Here is a tiny trained network, its code and every weight. The questions are about switching its units off for an input and a class, where a switched-off unit gives its printed mean instead of its output.

import numpy as np


def w(rows, s, z=0):
    codes = np.array(rows[::2]) - 128.0
    scale = np.full(codes.shape[1], s)
    scale[-1] = z or s
    return codes * scale


def f(y):
    return y / 2 * (1 + np.tanh(0.7978845608 * (y + 0.044715 * y**3)))


def log_softmax(a):
    a = a - a.max(-1, keepdims=True)
    return a - np.log(np.exp(a).sum(-1, keepdims=True))


def net(x, mask):
    res = np.array(x, float).reshape(1, 7) / 4 @ E
    y = f(res @ A[0][:, :-1].T + A[0][:, -1])
    res = res + np.where(mask, y, B[0][:, -1]) @ B[0][:, :-1]
    return log_softmax(res[-1] @ U[:, :-1].T + U[:, -1])


A, B = {}, {}
E = w([
[122,149,162,111,124,122,109,195,163,160,134],'x0',
[157,216,164,98,98,123,124,103,181,133,83],'x1',
[144,137,143,107,116,95,147,62,157,125,100],'x2',
[29,96,3,70,111,106,127,132,205,85,61],'x3',
[136,250,160,74,153,178,133,199,80,73,116],'x4',
[131,152,155,112,110,97,222,155,96,73,95],'x5',
[117,141,82,209,119,112,113,125,145,128,155],'x6',
],0.0067)
A[0] = w([
[143,149,104,130,193,173,45,80,186,156,178,184],'neuron 0',
[133,116,184,157,186,32,223,167,105,97,106,133],'neuron 1',
[95,117,2,73,81,134,114,174,172,100,128,63],'neuron 2',
[124,44,67,130,189,96,166,197,58,132,181,169],'neuron 3',
[214,95,182,124,181,151,79,215,60,137,114,130],'neuron 4',
[188,43,181,165,143,146,161,88,169,125,110,233],'neuron 5',
[110,114,98,79,139,132,152,58,60,143,151,251],'neuron 6',
[115,145,72,178,127,65,126,117,164,137,156,238],'neuron 7',
[67,118,67,90,109,136,156,134,144,117,108,95],'neuron 8',
[111,127,60,85,153,119,142,133,167,123,129,55],'neuron 9',
[214,84,151,143,95,157,155,152,83,138,180,151],'neuron 10',
],0.0068,0.0017)
B[0] = w([
[74,97,108,121,188,132,136,115,176,70,95,202],'neuron 0',
[25,101,88,118,141,100,63,93,154,156,131,207],'neuron 1',
[190,80,192,167,117,15,121,98,145,135,64,245],'neuron 2',
[111,233,94,29,166,131,179,142,125,139,125,246],'neuron 3',
[69,102,134,116,171,86,178,151,72,63,150,255],'neuron 4',
[70,165,53,163,124,138,125,189,65,188,151,235],'neuron 5',
[94,194,118,131,85,173,146,175,102,177,121,194],'neuron 6',
[148,160,80,64,31,193,187,130,145,72,238,202],'neuron 7',
[127,70,253,158,131,65,87,114,79,140,47,201],'neuron 8',
[201,135,194,119,137,92,114,109,19,69,46,169],'neuron 9',
[140,160,200,206,167,130,131,82,153,125,105,233],'neuron 10',
],0.0065,0.0041)
U = w([
[174,81,203,254,196,16,77,58,18,129,83,88],'0',
[112,188,41,91,182,118,222,93,145,164,100,250],'1',
[134,140,75,96,168,91,188,83,132,108,162,165],'2',
[48,115,112,118,189,152,129,64,158,95,114,117],'3',
[117,115,131,109,74,158,142,98,89,86,166,109],'4',
[214,131,65,104,139,155,179,118,66,129,120,50],'5',
],0.0048,0.0017)

Each question gives the input, the list of numbers given to net, and the class t.
The units are the neurons (one row each of A and B). Each row of codes is followed by its name. A weight is (code - 128) times the scale printed after its matrix; where a second scale follows, it is the last column's (A, B and U).
mask holds one flag per neuron, in row order. A switched-off neuron (its flag False) gives its mean, the last column of its row in B, instead of its output. The means were averaged over made-up inputs and are rounded, as every weight is.
A unit's drop is (log p(t) with every unit on - log p(t) with that unit switched off) / (log p(t) with every unit on - log p(t) with every unit switched off).
The circuit of an input: a set's keep is (log p(t) with only the set's units on - log p(t) with every unit switched off) / (log p(t) with every unit on - log p(t) with every unit switched off). Starting from all 11 units, units are removed one at a time, each time the one whose removal leaves the highest keep (on an exact tie, the one counted first), for as long as the keep stays at least 0.8.
circuit, biggest first: the units of the circuit, biggest drop first
unit that matters most: the unit with the biggest drop
k most important neurons: the k neurons with the biggest drops, biggest first
drop of u: that unit's drop, to one decimal
input [-5,-8,-6,8,-2,-2,3], class 0: 3 most important neurons : neuron 2; neuron 8; neuron 9
input [-3,-7,-7,-6,0,-5,5], class 1: unit that matters most : neuron 3
input [3,0,6,7,4,6,-5], class 0: 2 most important neurons : neuron 8; neuron 2
input [-2,0,0,8,7,2,6], class 0: circuit, biggest first : neuron 2; neuron 8
input [-8,-8,-2,-3,3,-5,3], class 1: circuit, biggest first : neuron 3; neuron 8
input [7,6,3,8,-6,-4,6], class 0: 3 most important neurons : neuron 2; neuron 8; neuron 9
input [-5,-7,3,8,7,2,-3], class 0: circuit, biggest first : neuron 8; neuron 2
input [-6,2,6,8,-3,-3,4], class 0: 4 most important neurons : neuron 2; neuron 8; neuron 9; neuron 3
input [0,3,-3,4,-4,0,-1], class 0: drop of neuron 9 : 0.2
input [-1,-3,6,8,-4,-2,-4], class 0: drop of neuron 5 : 0.0
input [-6,-8,7,-2,-2,-7,-6], class 1: drop of neuron 6 : 0.2
